Here is a tiny trained network, its code and every weight. The questions are about switching its units off for an input and a class, where a switched-off unit gives its printed mean instead of its output.

import numpy as np


def w(rows, s, z=0):
    codes = np.array(rows[::2]) - 128.0
    scale = np.full(codes.shape[1], s)
    scale[-1] = z or s
    return codes * scale


def f(y):
    return np.maximum(y, 0)


def log_softmax(a):
    a = a - a.max(-1, keepdims=True)
    return a - np.log(np.exp(a).sum(-1, keepdims=True))


def net(x, mask):
    res = np.array(x, float).reshape(1, 7) / 4 @ E
    y = f(res @ A[0][:, :-1].T + A[0][:, -1])
    res = res + np.where(mask, y, B[0][:, -1]) @ B[0][:, :-1]
    return log_softmax(res[-1] @ U[:, :-1].T + U[:, -1])


A, B = {}, {}
E = w([
[142,61,140,133,59,156,201,125,82,215,136],'x0',
[149,137,53,92,181,193,69,52,22,90,60],'x1',
[114,210,40,119,103,115,5,114,117,130,82],'x2',
[97,98,113,76,76,121,100,79,230,212,17],'x3',
[62,198,179,98,69,169,164,118,186,140,146],'x4',
[65,138,163,96,194,81,93,204,75,149,131],'x5',
[62,156,164,69,69,78,62,183,117,145,171],'x6',
],0.012)
A[0] = w([
[147,144,128,71,135,127,97,104,112,154,33,193],'N1',
[82,198,117,111,204,106,149,140,185,93,139,248],'N2',
[161,86,151,200,154,106,134,123,181,254,79,153],'N3',
[179,151,87,205,161,88,134,135,103,59,193,204],'N4',
[154,115,94,102,232,108,85,101,87,81,82,142],'N5',
[73,149,158,128,6,121,167,173,137,191,128,131],'N6',
],0.0098,0.0018)
B[0] = w([
[105,152,27,112,112,235,140,159,140,200,101,220],'N1',
[80,164,199,119,79,92,134,144,118,30,90,201],'N2',
[223,81,114,103,228,1,164,120,156,141,44,210],'N3',
[164,180,105,184,116,125,176,162,31,51,145,229],'N4',
[111,107,135,68,74,220,127,200,32,106,83,235],'N5',
[177,82,199,93,137,102,72,113,188,204,166,253],'N6',
],0.0091,0.017)
U = w([
[28,195,191,115,121,41,84,216,204,48,141,5],'0',
[206,36,79,127,56,175,217,18,194,86,45,109],'1',
[54,94,115,39,191,191,105,169,40,153,67,199],'2',
[162,203,189,164,125,200,234,48,157,29,135,66],'3',
[243,185,62,203,116,120,109,135,2,40,219,18],'4',
[143,46,145,151,221,52,181,215,144,177,16,48],'5',
[126,111,224,87,129,98,178,208,90,213,245,158],'6',
[126,180,101,82,41,114,15,71,205,195,68,204],'7',
],0.01,0.0027)

Each question gives the input, the list of numbers given to net, and the class t.
The units are the neurons (one row each of A and B). Each row of codes is followed by its name. A weight is (code - 128) times the scale printed after its matrix; where a second scale follows, it is the last column's (A, B and U).
mask holds one flag per neuron, in row order. A switched-off neuron (its flag False) gives its mean, the last column of its row in B, instead of its output. The means were averaged over made-up inputs and are rounded, as every weight is.
A unit's drop is (log p(t) with every unit on - log p(t) with that unit switched off) / (log p(t) with every unit on - log p(t) with every unit switched off).
The circuit of an input: a set's keep is (log p(t) with only the set's units on - log p(t) with every unit switched off) / (log p(t) with every unit on - log p(t) with every unit switched off). Starting from all 6 units, units are removed one at a time, each time the one whose removal leaves the highest keep (on an exact tie, the one counted first), for as long as the keep stays at least 0.8.
units of the circuit, in order: the units of the circuit, biggest drop first
unit that matters most: the unit with the biggest drop
k most important neurons: the k neurons with the biggest drops, biggest first
drop when u is switched off: that unit's drop, to one decimal
input [-5,2,8,-4,7,-2,3], class 0: unit that matters most -> N2
input [-7,4,-5,3,6,-3,-6], class 3: 2 most important neurons -> N3; N2
input [1,3,-3,5,0,2,6], class 7: units of the circuit, in order -> N5; N4
input [6,1,-5,-3,-5,4,2], class 4: 2 most important neurons -> N6; N3
input [-6,3,-5,0,3,4,-1], class 0: 2 most important neurons -> N2; N1
input [1,-3,-5,2,-3,-8,-8], class 5: 2 most important neurons -> N3; N1
input [-2,-4,7,6,3,3,-8], class 5: 2 most important neurons -> N3; N6
input [6,0,6,2,-6,-2,-2], class 5: 2 most important neurons -> N3; N4
input [1,3,-6,6,1,0,-7], class 5: drop when N4 is switched off -> 0.0
input [1,4,5,7,-4,1,-6], class 2: drop when N5 is switched off -> 0.4
input [-1,8,7,-1,1,-5,5], class 2: drop when N5 is switched off -> 0.1
